Each row is followed by its group, which names the range that a hidden value of the row falls in. A new part has a new value, new ranges and new names.
[ 201   81 -165  279  196 -216  -93   13  -24 -107   58 -125 -135  -19
  -66  -29  -43  197 -141  466    7  -96   80   88  105  162 -180   -2
  181   -4  -73 -174  -41  -13  193   43 -236  -11  -14   39   65 -135
 -194 -115  -73    6  -49   48]	zg
[  24 -391 -167 -132  267   34  -27  221 -285  213  127 -328  167  -21
  -26   12  -30  138  -44  149  -70   66 -217  -19  -14 -211  169 -157
 -126  -87 -261  105  -52   42  242   88 -126  281   59 -193  -13 -237
 -130   53 -313 -268  -54  160]	gb
[-119    4 -281 -247    7  -70 -105   15  162 -156 -159  315 -140 -218
   41  122   78   18  -14   73  294 -309   27   29  -24   66   27   10
 -143 -394 -105 -193  266 -133  -48  119 -342  125   62 -130  184   82
 -291 -127 -364   83 -144  225]	Rr
[ -65  415   96  181  125  -76  121 -214  -26   -7   19  156 -173   69
 -142  -25  193   11  -41 -212 -192 -120   10 -402   61  160   15  -92
  338  242  -68 -218  -82  206 -359    0   92   -2 -121 -108   60   67
  135 -240  440  -58  119 -152]	bd
[ 108  -77   64  211 -255 -130  -66 -133  252 -111   70  238 -208  -49
   86  -45    9   78   -9  110  -73   84   66  144  139  158 -202  286
  224  -83  211 -217  187   74   46  -34  -95 -347   70  -44  -28   99
  -43  -16   98  195 -225  -76]	zg
[-146   15  -78  189  124   28   42   48 -359  214  220 -142   82  -18
 -145  -57  204   21 -112 -159 -420  193 -131  -79  -64 -274   14  156
   93  206    1   15  -48   98 -102    7  368    8 -124  -19  -19  -84
  170   46  324 -215  323 -106]	Rr
[-247 -111    9 -489  178  269  107  -45 -223  269    8 -146  251  279
  -30 -153   44  -60  103 -155  -95  279 -441 -278 -203 -239  230 -424
  -49  -80 -300  197   40   65 -186   12 -210  273  152 -250   58 -179
  182  -28  -23 -320  -16 -199]	cr
[  58 -183 -290  -46  -13 -183  -37  100 -211  -54 -148  132   11 -439
 -188   51  259  -24 -178  223  113 -230  131  335   79  -99   80  215
 -347 -259   45  -40  201 -230  137  127 -154    3   25 -154   79 -198
 -263  -17 -503   96  -32  240]	zg
[  -3  -61  187  -80 -257   66   23 -261   99   -2  -77  420 -143 -107
  -60  -71  215  -40   99 -343   50  -34   -4  -45   98   -5   77  255
  218   93  277 -112  177   33   16  -26  -67 -307  100 -164 -124  115
   30  -49   81   64 -165 -140]	Rr
[  19 -115   86 -300   22    6   39  -95  -25   54 -182  187  -51    0
  -76   11   73 -112   82  -78   51 -158  -22 -191   44   99  247 -172
  -27 -184  -67    5   84  -82 -152  143 -292  190   43 -283  129 -132
   48 -221 -230  -63 -207  -43]	bd
[  76  194  -27   49  -11   91   56  -30 -253  101   61 -232  261 -105
 -143   56  144  -48 -125   23 -254  132   48  254    7 -143  -88  241
  166  156  -19   64  -20 -282  -62  -63   49 -104 -105  259    7 -169
  116  -15  162 -181  153    5]	bd
[-107  101 -188  -69  126   -7  -44  -19  -32   57  -74   69   15  -38
 -138  -11   66   -2  -91   54   71 -221 -137 -221  -77  -28   86  -79
   -9  -54 -210 -114  137 -127   38  164 -236  131   14  -44   -9  -39
 -138 -132 -140 -191  -31  102]	gb
[ 120 -179 -153 -120  -70 -148 -127   35   54   53 -137  105 -115   24
  -68   37 -136   -3    6  276   10 -165   46   70   79  149   33   57
  -34 -374   46  -61  121 -247  134  234 -368  130   38 -143  190 -145
   -8 -178 -318  -44 -206   14]	bd
[-201 -203 -164 -248   50   89 -130  192   25   29  148  -63  141  -64
  225  134  -62   -3   73  -62  -53  163  -95  210 -109 -257  -34  148
   27 -273 -107   82  206 -168  -33  -17  -84  126   -3  105  157   57
    5   62 -158 -162   36   10]	cr
[ 108 -153  159  281  -59   34 -132  -84   71  163  197 -217  113  352
   33 -255 -239  -43  -53  420 -348  375 -226  -40  -70   39 -201   33
  245   42  -73   14  163 -126  149  101 -165 -200   40  221 -146 -221
  115  -27  144 -189 -232 -241]	gb
[  23 -146   70  108   65   16  -39  -45  -65  172  240    9 -137  235
   56  -91  -52  102  181 -108 -331  202 -101 -180   93   28   47   23
  263   16   33  -34  -56  298   12  -28  106    4  -19 -228   29  -20
  206  -52  256 -143  -13 -296]	Rr
[ 233 -204   -8   75   76 -101  -76   10 -217  139 -112 -169    3   10
 -252  -58  -53   55 -193  352  -38 -102  -16   48   46   15   -9   37
   78   49   87   -5  -88 -287  283  265 -219   64   -2   35   14 -338
  -92 -129 -191 -133 -107  129]	bd
[ 201 -197  267  126  -33  136  -54 -106 -147  307  219  -32  -38  205
  -28  -11  -65  -39  244 -257 -478  144   24 -177  155   44  171  221
  351  158  121   58 -112   85   59   26  218  -33 -133  -93  -50 -124
  338 -109  309 -276  -63 -284]	Cp
[-300  146 -203   -9   65  -85   90   13 -231  -28   17  248   30 -313
 -124  -16  439 -148  -84 -224 -153  -43    6    2  -54 -226  130  124
 -217  -84  -69  -30  252   42 -341  -25  179   10  -77 -190   87   16
   50  -23  -21    0  273 -105]	Rr
[  28   -1 -238  -99  105  208  -80  116 -204  208  154 -334  303    1
  -25   83  -51   27   -4  122 -184   96 -123  130  -89 -183   29  106
   12  -69 -270   89   52 -250  177   -4 -112  123  -39  177  -30 -158
   -8   39  -82 -374   46   96]	cr
[  79   44 -225   16  285  -76   -6  102 -416  114  -98 -207  100 -192
 -310   80  153   34 -246  202  -36 -258   40   24   -5  -96   84  -19
  -99   51 -132  -14 -131 -257   63  213  -37  262 -131   36  118 -318
 -174 -143 -188 -191  160  296]	bd
[   1  -20  116 -111  -71  170  106 -170 -129  256   14  105  -32   64
 -136   24  138    4   71 -374 -227  -27 -134 -340   50   28  208  -11
  117  105  -12  -94  -88  184 -160   57  144   38  -17 -274  -31  -28
  119  -99  279 -146  -67   40]	Cp
[ -48 -225   -5   91  200  -39  -25  145 -245   99  234 -287  120   32
   29  -74   28   16  -58  118 -306  320 -111   89  -63 -260  -17   38
  109   53  -51  153   19   -6    5  -23   67   74  -34   12   42 -168
  177   61   25 -190  155 -229]	zg
[  14 -183   -5 -292  114   16   45   21 -129  -93 -124   12   91 -279
    6   94  198    2  -80   35  214  -68   22  200   23  -92   71  -85
 -132 -124  -89   22   57 -100 -113    9 -189   99   57  -90  140 -168
 -268  -44 -345   92 -131  275]	Cp
[-107 -168   48  -31   19  -96 -104   48  204 -244   72   12   53  -83
  256  -63  -20    3  -77  259  131  258  -48  341  -68 -131 -268   73
  148 -140    0   14  304 -154  -36  -76 -295 -175  108  215   75   16
 -145   47 -208  122 -138  -87]	cr
[ -56  405  -74  298   45 -155   32  -93    7 -183   54  170 -101 -303
 -116   62  307  -20 -138 -127  -79 -183  183  -22   47  -27  -65  304
  279  236   28 -189  141  -65 -130  -89   55 -189 -130  117  -51  170
   33  -91  200  -21  223 -119]	zg
[ -47 -239  -78 -316   84  188  -84   96   78   61   91  -55   33  -42
  182  176  -80  102  127 -144   91  -33 -133  -91  -58  -98  135  -25
   97 -161 -192  -16   74  -16   91    0 -212  214   61  -82   26   87
 -102    9 -180 -204 -154  155]	qn
[ 188  156 -363  278  436 -151 -158  155 -164   15  141 -380   44   73
  -81    4 -159  208 -127  626  -56 -149    9   31   50  123 -125 -142
   78  -62 -394 -108  -87  -98  295   98 -282  227  -96  147   78 -266
 -266 -148 -188 -249   20  142]	gb
[ -16 -226  -82   62  -29 -131 -110  134   57 -121  208 -136   93  -23
  231  -85  -71   99  -18  321  -80  432  -22  566   33 -190 -310  234
  158 -179  103   93  213  -89  148 -165 -190 -236  107  155   83  -39
   12  147 -142   61  -22 -236]	cr
[ 120 -271  251  207  -95 -124  -52  -43  125   64  101  -33 -192  152
   28  -59 -144  113  -68   49 -198  151  -68 -123   69   50 -120  137
  442  149  242  -95  -43   37  112  110  -52 -124   27  -19  -45   19
  154  -51  208  -39 -148 -147]	bd
[-168 -141   27 -108  -10  197  -39  -75 -140  352   76   69  -29  244
 -101  -68   -9  -19   62 -279 -291   74 -296 -413 -122 -105  146  -21
   92   16  -11  -50   -8   87  -86  202  170  139  -30 -161    6  -46
  151  -77  279 -273   18  -35]	qn
[ 207  -17   86    6 -288 -193  -40 -265  104 -148 -216  452 -191  -95
  -88 -127  127  -21   49  163  132  -46  223  420  287  236 -162  265
   90 -192  388 -130  168 -108   44   12 -265 -410  105 -106  134 -131
 -119 -161 -151  340 -282 -108]	Cp
[-116  211 -144 -182  209   39   53  -67 -184   47   30  278 -112 -119
  -84   84  281  -17  259 -460  -51 -245   84 -235  117  -25  343    1
   76  -31 -116  -34   16  190 -152  -91   22  193  -87 -362  113   86
  130 -174   13 -193  181 -230]	Rr
[-106  -46  204 -171 -308  267  109 -286   54  170   -9  245   44   70
  -37 -119  177  -49   50 -360 -112  192 -263 -178  -40  -53   51   71
  113   88   81  -96  150  136 -157  -35   32 -272  139 -156 -170   60
   53   27  279  -11 -205  -21]	qn
[  34  -11  136   43 -174  -97  -41 -155  236 -236  -53  251 -174 -175
   73    8  103  119  -83  -45  215   15   87  250   97    4 -263  296
  390  111  323 -185  118  -69   52  -72 -165 -368   99  129   -4  166
 -158   -9   67  226 -130   22]	zg
[  99 -175  122  202  130   12  -88  -85 -238  243  159  -24  -48  259
 -102 -217  -29   12  101   68 -334  165  -97 -127   87   13   45   13
  171  103   53   27  -61  127  117  101  109  -33  -64  -94  -18 -268
   96 -114  150 -182  -35 -245]	cr
[-286 -165 -365   17  246 -175 -106  213 -369  249   89  157 -167  -23
 -182   -9  129    2   15 -168 -299 -147  -78 -220  -36 -225  224   82
 -187 -221   22  -16   30  100  -46  264  277  363 -157 -350  246  -72
  133 -105  -46 -231  364 -125]	qn
[ -54 -468   54 -323 -443   71  -32  -88  172  130  -80  376  -64  -49
   66  -31   31 -112  139 -179  -52  116 -134   59   24  -38  147  218
 -153 -397  214  -13  349  -34    5   97 -170 -149  204 -361   -1   39
  103   41 -209   82 -354  -73]	zg
[-138 -247  252   -5 -196   62   54 -113   43   45  161  264  -85  -69
  109  -79  204   -1  113 -465 -174  272 -101  -17   58 -197   42  269
  254  142  265  -15  151  247  -92 -136  198 -293   71 -184 -122  179
  167  101  235   38  -34 -256]	qn
[ 254 -341  305 -127  -93  445 -166 -172  -23  385  157 -154  125  416
   93  -42 -296  -49  275   -3 -312  237 -188 -177  -10  128   86   11
  235  -22  -78   58  -51  -83  138  126  -30   22  -24  100  -77 -278
   65 -102  171 -307 -405   29]	Rr
[ 105 -321  294  173  -57    8   37  -62 -245  315  160  -42  -69  179
 -102  -98   22    4   37 -195 -493  237  -76 -161  126  -35   87  132
  237  185  228   33 -164  182  -47  110  326  -50  -90 -189  -16 -184
  283  -59  334 -124  -14 -176]	bd
[ -69  209 -353  -79  162  -18  -44   66 -248   23  -60  -52   45 -194
 -182  135  154  137 -169   31   76 -196   31  185  -17 -144  -96  145
   34  -14  -20 -108  -75 -207   40   76  -12  112  -81  120  182  -67
 -206  -65  -20 -101  245  286]	zg
[ -12   78 -132   -9  105  -32  121  -71 -230  211   -6  114 -117  -11
 -235   14  202   33   16 -184 -229 -210  -74 -415   90  103  295 -147
  -97  -40 -170 -145  -82  279 -165  105   88  214  -51 -479   53  -85
   70 -166  101 -139   31   25]	Cp
[ -98 -518  176 -467  208  181 -138  101  -10   59  -17 -175  120  143
  212   27 -189  -28   48   67  142  195 -235  -10 -200 -207   40 -243
   88 -171 -100  183   50 -225  -44  162 -283  312   88   80  200 -191
  -85  -49 -289 -147 -205   89]	zg
[  13  -49  166  -62 -284  158  -33 -238  159   54   25  317  -57   28
   70  -40   65    0  140 -248  -42   96  -47   53  100   63  -64  247
  218  -10  173 -139  153   63  -26  -49   -3 -327   64  -18  -68   83
  -54  -31  181   65 -245   -5]	cr
[-234  134 -221 -241  183  139   37   95 -231   18   39  -51  189 -270
  -30  171  267  -32  -58 -251   -4  -58  -42   57 -129 -305  102   77
  -44  -12 -197   33   83 -143 -197  -54   59  182  -82   58  104   23
  -50   10  -46 -191  258  143]	Rr
[ -27   37 -431   77  408 -254 -174  201 -435  -78  -69   53  -34 -321
 -199   56  216    3 -130  311   69 -318  250  351   65 -119   -6  133
 -254 -222  -33  -10   31 -264   61  186   17  244 -209   57  341 -317
 -317 -176 -420  -15  296  177]	Rr
[-190 -366  -98 -352 -318   89   71  -41  -35  252   26  332   65   36
   42 -128  138 -160  230 -215 -262  249 -241   -2   30  -84  279   16
 -415 -526  -37   74  367  215 -176    3  -48  -36  187 -596   46  -60
  204   58 -195    4 -231 -227]	cr
[ 148  -99 -140  345 -119 -197  -55   77  -23  156  201 -281  -10  138
 -112 -115 -156  128 -151  368 -403  251 -103   83   29  -49 -160  262
  262   28  108  -19   55  -98  334   41 -147 -154   59   -2 -111  -61
  312   70  134 -211   38 -320]	Cp
[ -49  -14 -146  163  280 -163 -111  231  -18 -214  226 -278    5 -216
  143  121   11  203 -153  143   42  101   75  292  -40 -287 -234  242
  408  166   20   11   20 -157  188 -134 -108    2  -46  303   48  126
  -38   92  -40 -124  264  -85]	Rr
[  37  122  205  314  137   -3    3  -77 -313  138  140 -108   -9    7
 -174    1  148   37 -124 -219 -348   82   77  -15   65 -135 -126  280
  466  480  229  -36 -244  -44 -103   47  425 -111 -247  264   30 -112
  124 -103  511 -151  295  -41]	bd
[ 157 -643  472   43 -156   93 -142  -45   92  149  189 -120  -27  271
  232  -97 -263   32   65   73 -264  486 -132  129   33  -37 -187  154
  365   39  295   76  -20    1   63   89   74 -186   47  121   22 -170
   92   34  171   28 -331  -80]	Cp

Part 2:
[ 237 -206   81  -32  -93  -37 -118  -92   84 -208 -195  -14 -101   -2
   34  131 -386 -273  111 -397   73    0 -124 -130  -14   49  -49 -111
   23  110  225 -128  125   -6   27   99  176  538   27  -65   45  -88
    4  -17  -68 -142  -34  -54]	H
[ 159   93  296   99  -37  109  252  -75   -3  -10  -24 -121   77  -38
 -134  -28  229  256   38  438 -108   27  269  142   -5   34    9  225
   49  -94  -26  124 -251  -97   62  170  405 -396  203 -123 -118   44
  557   -9   39   63  -52  247]	H
[-160   62 -313   62 -287   68  -39  -95 -163   -2  240  172 -364    8
   33  210 -306  215   14 -200  209 -159  118 -164 -112  -77    6 -141
  113   56 -213 -132  192  308   15 -163 -269  -92  -51   61   35   21
   80 -110   67  123   95  -12]	F
[ 177 -101   73  -89  -78   15    7 -119   19  -54   34 -120   77 -208
  -60 -129  -58  -67  -72  281 -191  138 -140  136 -189  -27 -131  -26
  102   61  306  -64  -63  -90   -8  223  279   -7  225  -95  -52  -49
   63   -8 -133   47 -218   82]	H
[-199  164  109  150    4   46  243  -13  117 -138  -49  133 -145   31
   90  -34  148  290 -114  -92  109 -158  396  -51   39   -8   55   40
  -59   81 -437  137  -60  181   25 -133  -35 -263  -73  205   45   29
  214 -101  128   67  231   25]	P
[ 189   18  225  -94  -27  192  172   60 -112   74  241 -142  226 -126
 -106  -36   -9  142 -201  329   -8   25    2  245  -62  187  -88  -20
  183  -45  102   70  -23 -109  -36   84  199 -111  333 -166 -159  132
   94  -22   52   72 -134  191]	T
[ -80  293  397   -6  -46   19  276  122  198 -199  -78   89  106  -88
  105 -190  358  166 -274 -128  198  -79  255 -147   30  211   45  123
  -38  148 -381  208  -88   84  147 -110    8  -88 -135  136   90  118
   55 -195  183  -53   96  -58]	W
[-343  147  -66  104 -426  -35   -7 -277 -186    1  -14  171 -417   98
   90  118  182  295  156 -182  172 -108  242 -373 -123 -135 -122  265
  -48  -56 -244  -36 -197  273  174 -107 -231 -110 -334   11  243   67
  481 -248   38   17  119  157]	F
[-393  109 -351    3  -12   68 -321   81 -133  274   98  -46 -266 -153
  -31  278    7   89  -79   39 -272 -254  -16 -188 -158  -59  -55  -86
    2  -39   71 -475 -140  -32   23 -116 -354  289 -209 -134  118  184
  -73 -188  -12   30  172  122]	S
[ -32 -110 -211  128 -220  126   21 -108  -80  -15  150   70 -243    2
  -25   96 -333  -25 -168 -285    8  -19   91   33 -194 -110  -75 -191
   72   31   83   37  228  244 -145  -50   28  -58  167  -55  -43  -97
    1   22  -28   47  -38  -44]	H
[-370  155 -130  159 -127   88 -208  -18  -91  205  -59   43 -286    0
  -65  264   74  220  153  -51  -68 -247  154 -212  -50  -72  -73   89
 -139 -106  -96 -203 -207   79   66 -272 -188  214 -329   -3  232  180
  278 -203   70   46  306  249]	F
[ 149   30  372 -120 -131   45   -4 -136  -17  -28 -101 -103  189 -209
  -71  -90  146  131  284  366  -14  103  -85   96  -22   65 -171  218
  -26   22  105   10 -319 -105  186   60  239  194  -58   69  122  122
  326 -184   -2   67  -42  331]	P
[-321  -30 -243  -15 -241  -16 -214 -169 -284  207  136   39 -360  -28
   68  256 -122   93  122 -169  -52 -137   57 -159 -122 -137 -128  -46
   35    4   -1 -349  -59  112   95  -61 -359  189 -145  -48  129   68
   91 -233  -44    6   68  189]	P
[-234  110 -370  170 -357  153 -316   15 -198  232  198   77 -353  -19
 -165  330 -333   91   26 -187   98 -206  -58 -224 -194  -42  -41 -122
    5  -89   77 -256  172  188  -11 -311 -203  225 -120 -141  128  120
   62 -123   62   93  135   77]	S
[ 127 -206   58  -91 -286   43  103 -317 -183  -77   58   19  -83  -61
   72   42 -226   52  233  -83   93  159  119  166  -68 -118 -149   21
  161  157  -20  -18  -23  177  133  167   38  -17  141  117  -25  -96
  212 -138  -67   72 -169  163]	Q
[-125   79 -179   18 -196   67  148 -152 -168   22  173  157 -311   90
   67  275  -93  320  134 -176  102  -99  418 -132   19  -63    6   20
  187   12 -334   -6  -34  321  119  -82 -233 -239 -124   33   20   71
  352 -147   79   77   93  116]	H
[-111   15  -26  -34 -194    3 -187  -87  -19 -125  -84   23 -178 -148
   56   10  -10   15   -2  -64   41 -112 -209 -239 -182  -31 -128   42
 -102   39  100 -182  -92   35   10  -12  -77  347 -195   11  172   40
   23 -138  -12  -15   74   16]	F
[ 153 -233  150   48   84  124   70    9  132 -152 -150  -37   57  134
    0   34 -314 -170 -196 -328   86  -39   -8   74    7  131 -139 -126
   40    1  165  107  134  -33 -166   -9  259  408  203  -89   -7  -12
  -32   94  -35  -70   63   10]	Q
[ 221 -325  -32  144    8  229   -7   56 -124  102  -10 -124  -80  258
 -103  437 -640 -226  -60 -501   98 -112  181  166   95  128   21 -231
  204  -22  158 -178  306  -68  -90   63  175  401  431 -297 -225  -39
   33   93    2 -110    4   57]	S
[-122 -114  -54   68 -184  -69  -82 -171 -116  144   26    9 -221  172
   -9  137 -210  -65   10 -222   22  -27   75 -116  -63  -26 -150  -37
   93  -59  140 -149   68    7   52  -17    8  152   83 -193   94   10
  191  -84 -119  -53  -26  163]	P
[  33 -353  173   67   59  130   24 -101   -9 -192 -331  -82 -116   44
  167  168 -201 -212  -11 -563  -34 -103  148  110   27  -64  -85  -51
 -115  140   34 -104  -48  -11  -91  178   64  515   85   59  -44 -141
  -25  -40  -10 -186  113   17]	F
[  90  349  133 -118    6  -90   99  114  135  -69  209  -30  141 -302
  -80 -217  167  296 -102  713   28  -38  -61  -22  -48  164  140    3
  152  124 -169 -155  -41 -146  193   69  120 -393  133   48  -72  130
   95 -112   55  190  -79   28]	P
[-361   85 -158  -23  -88    1 -168 -125  -10   24  -30  142 -253 -124
   87   71   62  215  149  -59  -78 -155   14 -195 -103 -136 -193   -5
 -137   13  -96  -83 -211  210   12 -277 -287  261 -444  224  330  137
   88 -217    3   96  281  191]	Q
[-124 -138  148   88   14   94  -13  -18 -360  310   60 -155 -221  173
   35  419  -40   52   48 -251 -126 -281  273   25  109   25  -46  -37
  -32 -183   49 -232 -101 -159  -52   48  -93  181  116 -292  -84   90
  296 -116   60 -218  136  359]	W
[-345  -28 -189  -98  -20 -135  123 -284 -119 -167    4  152 -452 -101
  370   74  188  277   86 -145 -157 -162  343 -160  -56 -300  -35   -2
  -16  188 -388 -194 -247  261   59  155 -439 -247 -276  283   74  -89
  155 -220  -29   -3  140   34]	S
[-261   72   31  -27    6    5    0  -22  -77  106  110   54 -149 -115
  104   44  105  167  -47  -71 -129 -173  118  -31  -38  -52 -113 -117
  -99   10  -96  -21 -102  100  -53 -184 -210   42 -182  119  144  103
   16 -182   48   -8  180  196]	W
[-159   15 -106  141  -44  -12 -260  -22  -68  180    0  -75 -220 -119
 -103  154 -148   53  142  177 -164 -194  -64  -12  -79 -115    2 -113
 -125  -18  121 -366  -25 -120   -2  -66   25  139   20  -16   54   20
  121  -97  -34   55  141  201]	Q
[-396    6 -221  118 -175  120 -164  -21 -189  197   59  -24 -280  -21
    9  182   -1   29 -225 -211  -99 -169  100 -108 -205  -81 -101  -11
  -14  -19   18 -292  -44   49  -12  -52 -263  172  -20 -152   55   69
  -34 -159   -8  -14   84   66]	Q
[ -23 -372 -150  190 -152  310   19 -112 -228   20  -22   12 -303  186
   47  420 -507 -166  -79 -846   27 -107  288  128  -55 -104 -112 -197
   23   -2   76   30  199  271 -219  -35  -63  383  164 -111  -98 -114
   -1   23   32 -126   92   25]	H
[-326 -195 -203   27 -137   62  138 -282 -266  106   28   90 -398  237
  206  303  -15  104  -29 -533 -104  -63  508  -88  -44 -182 -193   50
  149  -30 -157  -40 -147  282   15   57 -323  -26  -94  -95   56   -7
  273 -149  -65  -88   59  161]	S
[ 249  114  490  -30 -311   26   93 -146 -180  112  109  -67  115   65
 -179   -7  126  238  254  350  183   35  -68  -74   17  196 -201  257
   14 -284  206  244 -179 -102   92  -75  389  -52   19 -244  128  203
  678  -98   55  -14  -73  469]	W
[-255  -59 -107  -59 -145  -16 -113 -137 -190 -103   87   64 -345 -260
  243   44  -28   81  -26 -208  -64 -204  -71  -83 -178 -204  -72 -160
 -173  162  -84 -237  -30  160  -88   27 -364  141 -154  215   63  -75
 -163 -199   31  -37  115    4]	T
[-359 -113  -55   11  -24 -189  -18 -301 -168  106   38  116 -425   15
  237   93   38  148  211 -206 -227 -165  217  -72   -9 -299 -178 -138
 -173   -1  -80  -77 -144  166  -68  -97 -261  -53 -240  198  210  -56
  215 -188  -87  -64  202  301]	T
[ 173  -78   -7  -19 -310  177  131  -21   33  -74   74   52  105   93
  -77   38 -390 -151 -238 -401  335  202  131   42  -99  196  -84  -34
  381  175  -16   76  289  195  169   -1  104  170  279 -129  -56   13
  -82  -59  -12   58 -239 -135]	F
[ -23  217   73  -19  -27  -50  -33   25  299    9    5  -27  213 -258
 -188 -364  164   68 -176  587 -161  140 -181   24 -212   61 -138   34
   44   45  193   39 -105  -94   77  -93  328 -112   32   26  168  111
   41  -57 -114  216  -86   88]	F
[-182 -100 -213  -31 -156  -67  -41 -269 -138 -199   81  181 -448 -148
  254   82 -197  198  200 -193   34 -176   38  -92 -100 -290  -55 -181
 -112  172 -213 -144   21  310  -73  -22 -315  -27 -192  356   93 -131
   36 -142    5   67  170   29]	Q
[-104  -54   42   53 -266  -72  -75 -205 -266   47  154  113 -395   17
  114  170 -178  132  225 -276   98 -221   -7 -159  -34 -140 -105 -159
 -184  -70    8  -16   88  178 -110 -174 -136   51 -150   73  146  -33
  237 -140   52  -89  152  233]	W
[-262   62  -72   53  -93  -92 -110 -243 -161   79  -14  130 -419   85
   75  260   27  381  466   53  -19 -267  155 -262   68 -169 -117   73
 -153 -160 -158 -109 -261  138   31 -213 -189   44 -411  125  276  124
  552 -174   25   46  352  394]	Q
[ 171 -208   52  -53  173  176   86  124  150 -172  -85  -70  126   26
   33   63 -322 -196 -343 -311   37  -44    5  115   -7  187  -63 -193
  164  110  103  -22  160  -52 -132   79  134  419  255  -95 -111    8
 -252   77  -13  -57    7 -117]	F
[-106  146  -33  -68  -63  -16   38   99  -77   36  276   28 -109 -130
   66   12  -27  112 -286    3   39 -167   16  -96  -88   95   43 -189
  100   77 -109 -155  143   23   -4  -36 -187 -117   84  -55  -50   76
 -136 -120   68   -4   -6  -33]	W
[ 163  -45  397   44 -255   41   40 -221   72 -109 -232  -56  140 -117
  -98 -175   53    3  252  151   70  196  -14  126  -72  -17 -175  231
  -81   76  118  132 -196  -15  171   54  413  133   36  114  133  -27
  358 -132  -44   61  -90  239]	Q
[ 215 -279  220  147  -72    1  -72  -97   13 -146 -217   -2 -163  222
   12  211 -513 -206  182 -519  246 -143  -45  -59  117   64  -50 -150
 -110  -17  152  -25  232  -39  -98  -46  265  536  129  -51   37  -99
  166   45   -1 -167  141   90]	P
[  50 -102 -119   16 -224   32 -201 -101 -268   62  231  -57 -250  -96
  -51  156 -349   45   53  103   41 -164 -273  -32 -165  -55  -65 -179
   -8  -73  251 -275  156  -47 -130   45    5  113  187 -148  -57  -19
   76  -18  -23   24  -22  133]	P
[ 168 -254  117  -42  -92  142  -23  -48    5 -123 -162  -76   51   -3
   25  112 -319 -240  -50 -390   97   54  -16   86  -39   87 -116  -48
  107  148  147 -100   72   -8   39  126  119  526  164  -59  -31  -41
  -94  -56  -37  -82  -76  -14]	F
[  43 -152  405   57  -74  200  166  -53 -235  317   24 -235  176   -6
  -89   95   98  -51  -38  -46 -195   92  323  406   17   43 -145   72
   53  -29  137   37 -163 -146   68  127  230    9  340 -183 -128   37
  231 -147    5 -102 -146  389]	W
[-312  -22 -337  156  -90  -47 -123  -83    7   72   55  110 -381  -52
   53  108 -233   -2  -70 -248 -127 -139  152  -66 -143 -224    4 -252
  -35  137  -76 -236  156  192  -40 -126 -186  -36  -28  122   72 -100
  -91  -96  -63   61  117  -37]	S
[ -83  238  266  119 -117   94  107   64  206  -53  -31  135   86   29
 -102 -160  115  182 -146  -48  205  -59   53 -132  -36  181 -154   62
 -114  -97  -78  401  -11  151  -43 -424  192   80 -192   70  273  197
  192  -72  120   71  207  134]	T
[ 154  180  167 -219  -59 -192   53   43  131 -221  159   81   33 -245
  106 -184  -55   74  -63  153  170  -53 -184 -166  -18  156   64 -172
   85  212 -105  -83  145   -1  119    3  -12  -36  -18  143   44   35
 -119 -136   40   15  -65  -86]	W
[  90   70  274 -143  141   24   18  224  174 -127   -4  -66  196 -274
   67 -130   11 -105 -291  -46  -20 -106 -147   34  -17  212   13 -204
  -35  191   23  -67   69 -128  -28  -26   37  316   46   80   -2   71
 -351 -106   80  -83   30  -71]	W
